Each row is followed by its grade, which names the range that a hidden value of the row falls in. A new part has a new value, new ranges and new names.
[ -87    5  151   -8   11  -26  122  -96 -103   81   85  165 -306   42
  117  -84  -18   84   47  -15   57  -61 -152  332 -157   36  -47   41
   60   55  -23 -166  109  -99   62  232   36  -38  -13  -58   92] | nos
[ 116   60   95   29   19 -184   40 -131   87  247   48   -5  -76   31
   42  -45  -71  -46  -73 -125  -12  149   -8   85  -53  -10 -101  192
   15 -102  -52   -2  160  -52  -20   42  -49   65   39   44  -71] | bom
[  57  -44   19  -55   96   93   94   13   78  -29  -60   60  -33   58
   45  -22   17    5  -13    0  -25  -20 -114   13   52  143   81  -84
   18  -12  144  -43    4   22   35  101   62  -45  -86  -20  -28] | muke
[ -12  121   -1   61  -69  -24    1  -73  -49  -39  139   45   78   15
  -32  -11  -91 -118   -1  -65 -171   92 -135  112  -30  -37   51  110
  -73 -142   10  153   41  109  -61  -40 -103  138  -27  174  -56] | gul
[ -69  -52   -2   66   16 -168   48  -19   35  -32  159   79  -79  -11
  -28  -52  -29 -132  -55  -28  -93   17   10  148 -155 -109  -48   91
   95   -1 -119  108   50   56  -14 -110   31  -13   43   75   19] | gul
[  82 -107  -29    7  206   73  114  145  184  -17 -102   -3  -68   76
   -8  -88   23    4  -21   33  -43   83   15  -43  156  124   53 -131
    4  -70  123  -25  -75   38   90   59  -43  -66  -99  -65  -21] | nos
[ 41 -51 -22  -2 121  85  95  67 101 -14 -27  34 -40   7  11 -78  34  -9
 -15  15 -71  68 -91 -10  58 158  97 -49  43 -48 146  40  32  66 -20  48
   1 -44 -88 -32 -36] | vini
[ 109 -121   50  -13  134   79  109   10  135  -46 -106    7  -44  106
   23  -61 -110  -27  -19  -10    9   99  -15   18  116  166   56  -60
  -15  -88  176    3  -54   59   68   83  -22  -84   -9   10  -82] | Mupir
[-110  -87   51   27  165  148   89  108   92   10  -92   19 -113  -55
  -37 -113  167  -23    1  159  -74    3  -72  111  -17  160   28 -118
   72  -39  141  -81    7  -13   -2  102   59 -157  -37  -89  -29] | gul
[ -22 -114  -47  -89  120  103   55  102  132 -194  -36   62   40   -6
   11   30  136 -118  -41   66 -140 -155  -97  -55  -35   79  118 -134
   96   85  118   33  -53   60    5  -10  188 -125 -161   -2  -21] | Luseg
[  73   67   28  106  -44 -121  167 -121  -36   48  143   89  -20   57
   37  -58 -153   15  -16 -114   46  209  -50  125  -31    5   46  151
   -6 -146    7   82  127   35   22  -23 -111  133   70  116   -8] | Mupir
[ 111  -74  -50   28  104  -24  192   34  205  -92 -113   58  164  109
  -48   13   -4  -30 -111   19  113   69   87 -156  138  129   77 -167
   47  -71  140   18  -54   76  121 -161  112   -9   99   64  -50] | muke
[ 103 -172  206  -10  194   53  216  -34   96  205 -151   37 -304   31
  116 -157  -45  129  -23   18  166  147  -27  181  -14  334  -40  -16
  123  -24  169 -199  151 -113   25  263   24 -225   57 -190  -29] | vini
[  42 -311  -30 -136  242   52  151  244  187 -205   15  107 -183  -32
  132   -9  111  -83  -32   49 -114 -181  -52  -20 -143  107  120  -94
  235  265   77   32  -15  -13   20   72  204 -311 -300 -173   76] | vini
[  14   71   75   86    6 -137  148  -23   14  139   82  135 -135   75
   30  -86  -96   51  -17  -47  100  115  -13  153  -16   37  -57   56
   14  -40  -17  -17   88  -15   73   22  -72   77   83   10   52] | kap
[  88  -10 -209  -43   73  109   11   22   95 -275   84  -10   84   69
   33  -23  -22  -77   52  -82 -244   42 -159 -136  152  -57  263   -2
  -58  -99  144  202  -93  205   22   30  -65  131 -292  138  -41] | nos
[ 189   56    0  -47  -24 -131   57 -268   40  104   78    0   15   13
  109   -1  -62  -10  -69 -196  -39  123 -132   -8  -58   40   59  189
   73  -92   18   42  234   26  -94   53   53  112  -41   98  -74] | futo
[-147   31   19  -91  -49  -63  -21  -77   16 -154  181  136 -102  -60
  115   32  111 -160   28    7 -160 -230 -189  127 -281 -136   61  135
  132  187   -2   80   74    8  -29   77  210  -22 -187   93   38] | futo
[-187   -3   11  -10   12  -92   59   75   10  -38  138  187  -98  -66
   -2   -1  178  -94  -49   73  -80 -213  -91  141 -241  -51  -34  -36
  168  179  -94    1   70  -18  -16  -73  208  -70  -38  -25   98] | futo
[-136  -20   86   23    7  -56   38   -5  -19  -11  108  131 -175   22
    8  -61  -22  -80    5   19  -53  -73  -73  241 -145  -41  -60   43
   44   47  -43    9   11    7   29   39   37  -47   22   25   32] | bom
[ -10  115   98   52  -52  -78   49  -57   25   53   87  106  -53   49
   31  -54 -140  -69    7  -39   -7   97  -76  129  -36   52  -16  128
  -26  -42   75  111   64   63   -5   25  -73   80   41  107  -30] | Luseg
[ -88   -6 -103  -24  -59  -10   60 -111  -56 -314  148   88  178   28
  -18  127  114 -154  -33  -26 -166 -187 -125   55 -145 -231  140  -31
   19  -35  -71   33  -54   40   73 -114  188   80  -91  216   -1] | Tuto
[ -48  -49  219    4   52  -29  101  -76  -39  177  -23   87 -207    0
   36  -55    8    4  -48   19   38  -19  -71  303 -169  130 -134    9
   77   -3  -30 -187  130 -128   -8  141   72 -140   97  -77   -4] | futo
[ -71 -119  -29  -58  127   44   12   81  207 -172  -51   44  -29    4
   -7  -34   95 -149  -28   99 -100 -118  -26  -43  -21   50   57  -95
  108   93  135   73  -80  100   26  -12  179 -134  -82   21  -35] | gul
[ 120    8  -96   76  132   -3  153  175  213  -17   28   40  -12   47
   28 -117  -64    0   18   -7  -19  229    4 -140  171  106  148   33
   -1  -68  199  196   -6  120   54  -13 -156   66 -134    8  -10] | Tuto
[ -80   20  -65   26  -20  -39   94  -86   10 -156  142   69   65  -65
   20   11  127 -102  -17   12 -113  -27 -114   47 -165  -93  132   72
  106  -25   18   84   91   37  -20  -58  131   45  -74  134   -2] | gul
[ -10  -60 -145   25  146  -22   37  263  250 -128   54   47   27    1
  -49  -59   67 -153  -30   55 -166   10   29 -158   68  -19   93  -41
   55   51   84  234  -98  148   27 -142   -6  -21 -165   14   -2] | bom
[  96 -101  -43   39  156  -15  117  174  200  -81  -11   39  -41   99
   -1  -75 -105  -63  -16   -3  -37  118   61  -56  132   59   60  -44
   -7  -34  107  127 -103   99  101  -31  -96  -34  -82    6  -10] | kap
[  30  141 -186  -21 -129 -123  -63  -55   79 -301  206   69  353   35
  -44  149  -43 -283  -64 -108 -262  -71 -100 -173  -32 -205  159   83
  -30  -21  -11  352  -51  237  -44 -285   75  229 -131  335  -58] | gul
[ -56 -264  171  -25   61 -181  108  -55  -14  -38 -117   77  205   73
 -207  246  141 -230 -332   39    5 -332  192  223 -274  -84 -306 -328
  127    2 -390 -334  -77 -187  101 -356  422 -273  353   34  -32] | futo
[-155   28   28  -26  -72  -59   89  -45   27 -263  148  178   18   10
   77   76   67 -163   20   53  -39 -202  -96  100 -230 -151   93   62
   83  139   44   78  -23    2  103  -23  205    1  -84  168   38] | Mupir
[  42  -97   90   48  195  138  144  152   96  114  -84   15 -191    5
   21 -163  -16   48   21   62  -24  175  -58  111   79  262   34  -39
   14  -87  184  -32   37   -8   -2  171 -130 -137  -65 -140  -36] | vini
[  67   80  144   50   -4  -66  125 -176  -69  201   62   87 -259   96
  112 -138 -182  130   45 -116   98  186 -116  263    3  100  -40  138
  -31 -115   36  -90  154  -35   38  235 -148   90   48    0   18] | nos
[ -51   35   35  -17  -43  -69   65  -97  -74   -7  155  149  -99  -17
   62  -20   -7  -27  -15  -55  -61  -60 -171  178 -174   18   22   69
   97   58  -36   27  143   28  -64   31   88   18  -31   36   49] | gul
[ -16   84   83   24   -6   27   42 -108  -52  118   30   75 -128   63
   22  -91  -73   42   25  -47  -11   68 -154  191   21   84  -12   41
  -53 -104   62  -48   72   21    2  144  -68   71   31   28  -26] | muke
[  13  -76  -52  158  127  160  162   83   -5  -68 -105  -23  155  105
 -208  -68  -19    8  -59   56  -48  195   29   64  230  113   61 -248
 -134 -351   63  -50 -138   92   92 -130 -142   26  150   61  -84] | Tuto
[   9   51  100   63   -3  -28  -43  -42  -37   89  108  -11 -102   60
  -16  -67 -176 -119   26  -91 -188  135  -85  238  -16  -73  -65  177
 -141 -176  -41   83   -5   30  -14   96 -228   68  -36  103  -83] | Mupir
[ 106 -149 -192  -46  146   13   11   31  176 -215   19  -84  144   39
  -40   38   85 -166  -71  -63 -250  -17  -11 -158   65 -141  144  -43
   16 -104   -4  108 -100  104   37  -99   68    4 -196  105  -86] | Tuto
[-104   44 -106  121   78   11   95  276  178 -143   31   62  223  -45
 -153    6  163 -185  -62  158 -148   27   48 -118   28  -10   85 -117
   16  -50   78  188  -98  102   33 -267    8   21  -43   90  -18] | gul
[-220   -1   65  -50  -28  -19  -51 -122  -68  -63  118  102 -150  -53
   18  -14  132 -121    6   42 -157 -226 -180  267 -260 -112  -42   40
   97   86  -79  -55   58  -14  -39   88  196  -59  -39   54   21] | gul
[-137    1  -69  -70  -28  -62  -28  -29   20 -263  104   92  139   40
  -44  156  178 -218  -65   14 -204 -323  -72   46 -163 -282   19  -91
   25   67 -150  -18 -120    3  101 -127  249   35 -110  172   20] | nos
[ 100  -27 -209  103  103   -5  219  153  187 -222   62   19  247   18
  -44    8   73  -78  -47   14  -73  167   46 -231  111  -37  246  -42
   24 -137  125  203  -49  111   93 -214  -33  100 -127  127  -23] | Tuto
[  15  -50  -87   74  113  -20  107  131  193  -77  -28   30  122   24
 -103  -42   49 -103  -88   54  -50   88   66 -117   91   68   59 -104
   45  -80   85  126  -51  122   31 -196   27   -7   35   54  -49] | Luseg
[ -19   60  -14   69  -32 -103  224  -47  -41  -48  157  185  -39   34
   65  -22    0   56   -6  -35   87   37  -78  107  -97  -16   88   33
   80    2   -3    8  111   -8   79  -29   39   98    4   60   97] | kap
[  88   16   38   61   -7 -130  102  -74   -8   53  140   39    1   11
   26  -10  -96  -75  -55 -118  -82  143  -44  115 -100  -30    6  161
   18 -112  -64   86  125    2  -36  -40  -76   60  -11   90  -32] | Luseg
[  44    0 -121   27   72    2   37   94  159 -111   20   17  155   32
  -76   -7   24 -131  -63   -6 -145   56  -18 -140   99   19  102  -52
   -4  -81   83  179  -55  155   -5 -159    1   58  -66  101  -65] | vini
[ -24  -91  -15   94  126   51  259  273   58 -100   18  162   18   28
  -49  -31   39    1  -41  103   27   35   18   40   16  138   83 -182
   54    6   72   25  -50   12   96 -120  -12  -89  -14  -64   75] | muke
[ -99  130  -86    0  -85  -65  -56   48   80 -240  162   87  233   -5
  -55  111   58 -283  -32   13 -251 -133  -87  -57  -97 -187   87   51
  -24   26    0  252  -79  135   -6 -199   81  125 -130  247  -37] | futo

Part 2:
[ 150   96   43  -41  166  116  114  180   51  289  175   75  431  114
 -394  -79  538  405  142 -258 -189   59  -32  351  332   66  -71  336
   -2  163 -115 -167 -249  -84 -103  279  204 -118  -69 -514   46] | <27>
[ 149  215 -283   21  -60  214  227  -78 -135  121  -37   69  357  121
  -56   93  187   80  294   22 -100  -67  -83 -296   86   34 -257  160
  -74   19 -136  -43 -126 -310   24  113 -107 -149   55   10   27] | <22>
[ 267    6  -94    7   -9  314  130   22   59   35  161  133  388  100
   -8  -43  159  459   58   88  -51  -54  -62  -40  371  188 -154  192
   15  -21  -66  -78   98   -7   -8  282 -138  137  172 -288   26] | <29>
[  44 -121   45 -120 -116   48 -136  -83  183 -151   44  133  185 -207
   89 -194    9   45 -285  175   82  -75   19 -141 -134   27   61  -50
  193   43   59  -36  404  185   26   42 -176  215  -84   35 -142] | <25>
[-124 -234   94 -174   60  -17   67   60   57  -75  -60  176  188 -341
    7  -11   55   21  -50  153   20  -33  -63  -14   40   20  192  -45
    9   43  108  -32  118  185 -121  258  -34   51   42 -103 -170] | <22>
[ 132 -171 -141  260   85  112  253   76 -105  101  181  -18  290  189
 -294  222  234  286  261   -7   54   35  -71  126  309  -10  -35   37
   58   22 -155   16  -98  -61   88  179   26 -165 -260  -50  117] | <21>
[  75   72 -183  167 -289  106   86 -140 -173 -142   17  -44  -16  268
  193  128 -286 -107 -132   42   27    5  -67 -405  -30   37 -211   -1
  174  -91  -76  132   81 -171  255 -284 -204  -20    3  176  130] | <14>
[ -20 -126  -27 -148  231   27   35   66    1  197   27   47  181   90
 -313  173  364  133  -53 -193  -89  196  140  154  100   36  -12 -129
  192  148  140  -36 -134   89   68   36  178 -265 -105 -145   89] | <27>
[ -58  132  -35 -207  152   60  270 -206   -4 -249 -253   85  217 -268
  -14  -64  -37 -180   78  113 -148  -62 -188 -155  -22   -1  144 -218
  201 -320  192  -49  -67  119 -115   -7  -63   47  255  -13 -212] | <21>
[  94   82  -59  136  -42 -132   52  -95 -200  -87  -88  -49    9   69
  -92   96  -39 -112   29 -185 -167    9  -94  -33   -5    8   94 -117
    3   27   10   24 -181   14  145  -11   67 -193  -65  131  103] | <14>
[ -47   24 -114 -128   88    7   75 -170  -73  -96 -141   18  -26   27
  -24   99  -47 -200 -124  -52  -99   70    9 -206 -107    0  -15 -281
  281 -102  202   40  -20   93  119 -210   18 -157  130  120   22] | <19>
[ 163 -211   90  280 -130 -130  -16  112 -163  -23  189  -31  126  152
  -48  162   37  180  -57 -158  -39  107  -34  208  241   70  115  105
 -118  156 -131   91  -58   69  167  186  -11  -95 -336  -48  181] | <25>
[ -23 -254  -42  -35  252   96   52  114  -60  283  134   47  -55  259
 -313  207  316  293 -104 -324 -161  234   96  184  265   61  -71 -156
  238  186  153  -28 -155  240  113   43  276 -268  128 -271  235] | <14>
[  77  -67  -14 -136  -28  -62 -264 -120  171 -180   21  157  -16 -211
  206 -223 -146 -140 -357  173   70 -140   84 -219 -214   -9   55  -41
   90  106  123   26  468  196   53   16 -124   48   36  131  -91] | <25>
[ 101   47  -50  147 -138   55   56  -21 -134   48   88  -93  101  342
 -165  137   86  121 -115 -242  -94  161    1    5   93   69 -118  -16
  229   40  -51   17 -154  -75  240 -193   23  -93 -180  -54  196] | <25>
[ 116  320  -81 -249  137  245  265 -118  131  -36 -105  102  610 -127
 -186 -155  318  112  185   98 -120  -69 -101  -48   87   52  -77  102
  178 -222   13 -154  -86 -156 -158   79  -89   76   67 -232 -215] | <19>
[ -16 -158   20  -15   -4  -64  -87  -46  -11 -109   50   72 -182  -10
  101  -51 -151  -76 -294  -46  -48    0  -25  -91  -23    8   52  -94
  176   36  126   54  184  246   95  -63   34  -28  160  -19   51] | <19>
[  -1   71  -30  -85  -37  -34  -81  -84  -18  -54  -82   99 -106  -79
   65 -133  -98 -108 -185  -81 -147  -82  -58 -190  -99   13   17  -35
   60   94  104  -39   71  114   34   -7   48  -47  252  -20    0] | <21>
[  62   86  -87  -56 -113   31  -17 -109   23  -86  -62  120   93 -176
   50 -191  -23  -41  -30   84  -54 -191 -121 -248 -122   12    3   33
   39   50    4  -96  161   21  -18  103  -60   78  160   43 -106] | <29>
[ 154   37  -87   47  -54   45  -93 -111   66  -74  103   77  -23   21
   38 -224  -39   38 -169   -2  -46 -146  -69 -145  -45   -3  -61   47
  158   40   -8  -41  257  114   70   -7  -17   53  141  -12   14] | <19>
[  24 -119   89 -139  -76  193   77   62  104   48   15  147  392 -164
 -137  -72  279  379  -42   24  -67   13  -69   45  161  141   57    7
  104   81   21 -163   58  140  -72  282  -66  234   20 -261 -114] | <22>
[  24  -22  -33  -41   58  -98  -35  -78   36 -197  -76  102   10 -226
   66  -92 -174 -164  -88  155   31 -160  -52 -133  -81  -30  153  -63
   11    5   93   18  182  107   -1   88  -26  -60   64  106  -93] | <22>
[ -94 -113   69 -137   80 -112  -72  -29   -1   -4  -70   57  -72 -101
 -142  -26   98  -69 -220 -181 -136   71    7   42 -100   -2  142 -215
  217  109  192  -51   -7  259   50  -30  167  -95   60  -41    2] | <19>
[ 131  -27  -44  147   80  -73   82   53 -156   66   43  -24  151  143
 -221  183  153  106  106 -193 -114   73  -15  156  194   33   58    5
  -59  117  -40   20 -221  -20  113  141  121 -273 -177  -36  154] | <14>
[-109 -220   70 -170   22   -3    9  -15   12  -60  -53  151   32 -208
   70  -11   23  -12 -178   16  -81   34  -45  -87   -6   32  114 -135
  105   37  159   -6  129  272  -34  115  -19   42  158  -71  -78] | <14>
[ 140  209  -62  -64  -19   33   79 -190  -59  -75 -114   19  242  -16
  -96  -77  163  -18   25 -142 -239    5  -96  -82  -46   51   12 -104
  125  -77   53  -85 -104   41   42   -1  -30   -5   40   17  -31] | <25>
[ -43   -9  -64   89 -125  -39  177 -121 -280 -117 -137  -23  -70   74
   64  180 -150 -154    1 -146 -194   77 -167 -207   16   31   34 -183
   72  -86   59   67 -193   59  134  -90  -25  -99  133  106   90] | <21>
[  56   51 -152  -79  -18  121  191 -130   21  -65  -11  198  319 -272
  128 -206  131  -69  226  226  -53 -232 -227 -290  -46  -80  -71  193
  -53 -104 -108  -56  202  -41 -193  246 -178   92  175   -9 -228] | <19>
[  60    4  -17 -259  -88  116 -133 -136    8  -33 -174  143   50  -83
   98  -15   22  111 -287 -100 -224   58   64 -252  -54  204    0 -280
  104  124  259  -85   92  253  105   71  -70   77  312   10   17] | <22>
[  99    5   -8  124    8  -87   23  -13  -61 -120   20   35    7  -40
  -24  -52 -113  -12  -18  -19  -56 -106 -118   14   91    3  121   46
  -33   28  -14    6    7   67   39  117   45  -77   33  -27   28] | <22>
[ 110  -71 -100  213   97  -81  174   18 -222    5   92  -58   88  222
 -133  251   51  -15  137 -137  -64   94  -51   93  209  -15    2   20
   -1  -18  -61  115 -202  -56  139   25   76 -316 -168   15  178] | <27>
[-147 -311  142 -168   52 -231 -127  -86    7 -240 -107  132 -181 -353
  163  -53 -160 -258 -325   31  -60    5  -35  -64 -176  -22  311 -304
  124   18  273   57  243  461    4   56   12   12  125  119 -107] | <27>
[ -85   54  -50  -98  -65  205  223   -5  -72   70  -68  -32  272  205
 -201  215  150  113  -60 -105  -58  209   11  -96   91   88 -144 -103
  343  -71   52  -21 -219 -140  129 -228  -22  -43  -78 -138   53] | <14>
[ 112   98 -196   27 -114  249  165 -135  -95  -21   49   29  118  257
  100   54  -35   69  -47  -10  -88   31  -74 -315  101   73 -279   31
  220 -135  -23   40   37  -92  133 -163 -149   11  200  -47   94] | <19>
[   5  -36 -155  191 -145  -58  -52  -60 -114 -109   92   24 -305  143
  212  -17 -381 -231 -194   52   70 -126  -71 -334  -86  -83 -118   94
   74   57  -54  140  211  -45  173 -192  -31 -140  127  135  124] | <21>
[ -69 -141    8 -350   25  209  153 -148  187 -179  -72  270  429 -446
  223 -187  130   -8  -44  362    8  -79 -109 -277  -60   11   33  -41
  150 -212  119  -46  378  209 -225  201 -323  312  183  -75 -354] | <25>
[ -31  -64  -39   67  -41 -203   47  -47  -96 -131  -73   35  115 -213
  -23   31  -29 -262   86   90   45 -106 -100  -93 -159 -115  164  -12
  -57   47  -52   48   45  -37   13   89  -23 -152 -243  227  -93] | <19>
[ 195  163 -101  -43  -72   49  -82 -190   72 -140   -2   84  124  -58
   81 -235  -21  -36 -129   46  -79 -155  -56 -214 -117   25  -50   17
  119  -21   18  -52  235   51   51   -4 -105   74  107   65  -56] | <27>
[ 257  358 -260   54   19   19    5 -191 -112 -169 -110  -28   71  217
  111  103 -282 -205  -32   43  -45  -82   68 -312   -3   60 -145   -5
  -27  -66   39  119  -33 -259  222 -174 -102 -303   48  218  138] | <21>
[  39  -59  -11  -55   68   17   32   29  -20   44    3   73  165   -7
 -112   65  138   94  -38  -69  -77   46   15   28  100   48   29  -19
   39   97   52  -17  -38   57   36  118   46 -121  -25  -93   31] | <14>
[ 122 -122  -44   85   71  -42   -1   56  -81  157  118   33  150   99
 -226   89  306  173   50 -206 -113   70   16  148  126   16   10   19
   -9  207  -39  -31  -79   74   81  193  128 -207 -157  -66  126] | <27>
[ 173   26  -84   96  120    7    3  141  -94  251  113  -12  133  265
 -379  148  294  297   73 -290 -121   78   73  218  252  102  -57   86
   -9  275  -25  -85 -270  -80  136  161  259 -316  -90 -199  231] | <29>
[  85  -86  -95   65  192  114  202   66 -126  173  112   20  148  250
 -235  205  253  239  113 -208 -153  147  -19  133  332   54  -90    6
   89   28   12    6 -227   36   67  102  139 -244   55 -229  179] | <14>
[   9  -99  -18   58 -216  -18  -12  -13   21 -164   32  134  129 -230
  206 -120 -173  -77  -59  262  126 -203 -127 -253  -78  -40   50  167
  -85   61 -118   35  309  -27  -23  157 -201  119  -65   90 -134] | <21>
